Below are the code and all the weights of a small trained network. Each question names an input and a target symbol and asks about switching units off, where a switched-off unit gives its printed mean instead of its output.

import numpy as np


def w(rows, s, z=0):
    codes = np.array(rows[::2]) - 128.0
    scale = np.full(codes.shape[1], s)
    scale[-1] = z or s
    return codes * scale


def f(y):
    return y / 2 * (1 + np.tanh(0.7978845608 * (y + 0.044715 * y**3)))


def softmax(a):
    e = np.exp(a - a.max(-1, keepdims=True))
    return e / e.sum(-1, keepdims=True)


def log_softmax(a):
    a = a - a.max(-1, keepdims=True)
    return a - np.log(np.exp(a).sum(-1, keepdims=True))


def net(x, mask):
    ids = ['γδεζλξπστφψ'.index(c) for c in x.split()]
    T = len(ids)
    res = E[ids] + P[:T]
    q, k, v = (res @ M[0].T for M in (Q, K, V))
    z = softmax(np.where(np.tri(T) > 0, q @ k.T / 3**0.5, -1e9)) @ v
    res = res + np.where(mask[0], z, O[0][:, -1]) @ O[0][:, :-1]
    y = f(res @ A[0][:, :-1].T + A[0][:, -1])
    res = res + np.where(mask[1:17], y, B[0][:, -1]) @ B[0][:, :-1]
    return log_softmax(res[-1] @ U[:, :-1].T + U[:, -1])


Q, K, V, O, A, B = {}, {}, {}, {}, {}, {}
E = w([
[149,90,136,126,111],'γ',
[70,109,65,3,155],'δ',
[205,92,189,174,132],'ε',
[161,134,161,145,145],'ζ',
[39,170,143,130,65],'λ',
[171,167,222,128,93],'ξ',
[106,118,109,133,70],'π',
[231,86,139,34,197],'σ',
[251,92,234,91,132],'τ',
[167,160,103,217,58],'φ',
[170,211,71,77,171],'ψ',
],0.016)
P = w([
[103,183,254,113,91],'0',
[94,98,100,164,121],'1',
[166,143,102,114,79],'2',
[88,120,197,112,174],'3',
[96,94,96,186,128],'4',
[163,137,102,115,87],'5',
[91,145,180,115,191],'6',
[92,93,96,191,125],'7',
[158,136,102,112,92],'8',
[95,158,170,123,195],'9',
[83,92,96,180,122],'10',
],0.018)
Q[0] = w([
[146,96,75,141,54],'h1',
[113,2,131,143,134],'h1',
[199,157,85,62,42],'h1',
],0.0082)
K[0] = w([
[107,138,117,202,164],'h1',
[137,56,135,121,124],'h1',
[107,165,130,156,252],'h1',
],0.013)
V[0] = w([
[84,196,94,149,148],'h1',
[240,253,77,127,159],'h1',
[150,129,97,159,176],'h1',
],0.0075)
O[0] = w([
[151,200,82,180,88,127],'h1',
[253,205,125,123,129,252],'h1',
[192,108,85,207,136,79],'h1',
],0.0054,0.0036)
A[0] = w([
[178,101,201,139,149,40],'n1',
[147,175,143,80,162,63],'n2',
[116,175,90,133,102,140],'n3',
[138,10,134,143,87,9],'n4',
[136,154,206,109,136,178],'n5',
[128,154,114,100,120,171],'n6',
[55,173,62,140,138,91],'n7',
[160,118,140,147,49,66],'n8',
[88,113,114,93,145,170],'n9',
[115,180,179,105,100,88],'n10',
[49,69,100,209,206,74],'n11',
[100,84,138,91,201,153],'n12',
[93,117,34,198,99,20],'n13',
[186,172,131,163,154,67],'n14',
[177,143,53,152,74,117],'n15',
[100,40,66,134,139,3],'n16',
],0.013,0.0063)
B[0] = w([
[99,216,109,97,144,187],'n1',
[53,134,146,182,95,224],'n2',
[144,92,178,123,143,190],'n3',
[95,40,178,1,102,150],'n4',
[130,106,99,180,71,254],'n5',
[135,86,183,138,139,202],'n6',
[146,216,129,70,135,188],'n7',
[88,163,137,74,175,152],'n8',
[170,169,159,211,110,190],'n9',
[199,65,80,128,195,189],'n10',
[86,214,98,148,234,174],'n11',
[135,106,108,167,116,224],'n12',
[159,87,133,66,23,166],'n13',
[49,85,132,86,123,196],'n14',
[152,202,89,115,142,221],'n15',
[91,18,36,175,110,153],'n16',
],0.0087,0.0074)
U = w([
[78,89,119,101,152,62],'γ',
[104,125,39,178,157,18],'δ',
[50,125,185,78,253,101],'ε',
[110,151,155,214,218,145],'ζ',
[19,177,177,122,136,77],'λ',
[158,113,178,255,87,253],'ξ',
[67,113,114,99,90,43],'π',
[204,58,100,131,193,143],'σ',
[109,94,188,51,137,109],'τ',
[140,132,87,152,44,38],'φ',
[165,185,106,78,236,111],'ψ',
],0.0086,0.0046)

Each question gives the input, a string of symbols that net reads in full, and the target symbol t.
The units are the heads (3 rows each of Q, K, V and O) and the neurons (one row each of A and B). Each row of codes is followed by its name. A weight is (code - 128) times the scale printed after its matrix; where a second scale follows, it is the last column's (O, A, B and U).
mask holds one flag per unit, heads first, then neurons. A switched-off unit (its flag False) gives its mean, the last column of its rows in O or B, instead of its output. The means were averaged over made-up inputs and are rounded, as every weight is.
A unit's drop is (log p(t) with every unit on - log p(t) with that unit switched off) / (log p(t) with every unit on - log p(t) with every unit switched off).
The circuit of an input: a set's keep is (log p(t) with only the set's units on - log p(t) with every unit switched off) / (log p(t) with every unit on - log p(t) with every unit switched off). Starting from the 12 units with the biggest drops (on a tie, the unit counted first), units are removed one at a time, each time the one whose removal leaves the highest keep (on an exact tie, the one counted first), for as long as the keep stays at least 0.8.
units of the circuit, in order: the units of the circuit, biggest drop first
top k neurons: the k neurons with the biggest drops, biggest first
drop when u is switched off: that unit's drop, to one decimal
input ψ ψ π ψ ψ γ ε ψ γ ζ, target ξ: units of the circuit, in order	[n5 n11]
input ψ ψ τ, target ψ: units of the circuit, in order	[n8 n1]
input ψ ζ ε ψ τ, target τ: units of the circuit, in order	[n4 h1]
input φ γ δ π λ, target λ: top 4 neurons	[n11 n7 n10 n13]
input δ τ τ γ ψ τ, target ψ: top 3 neurons	[n1 n8 n15]
input δ ψ ψ δ ψ π, target ψ: units of the circuit, in order	[n15 n8 h1]
input σ σ φ τ τ γ ε δ γ δ, target ζ: top 2 neurons	[n9 n12]
input δ σ φ ψ τ φ, target ψ: top 3 neurons	[n15 n8 n5]
input ψ φ δ, target ψ: units of the circuit, in order	[h1 n5]
input τ τ τ, target τ: units of the circuit, in order	[h1 n4]
input τ φ ψ γ, target ξ: top 2 neurons	[n5 n12]
input τ γ σ π λ φ δ, target ξ: top neuron	[n9]
input σ σ φ τ δ δ ε ε, target ε: top 2 neurons	[n4 n11]
input π σ σ δ ψ ε ψ ψ λ, target ψ: top neuron	[n15]
input σ σ γ ζ, target ξ: drop when n12 is switched off	0.2
input σ ψ ψ ψ λ ψ λ τ λ γ, target ξ: drop when n9 is switched off	-0.1
input δ ψ ξ, target ψ: drop when n15 is switched off	0.3
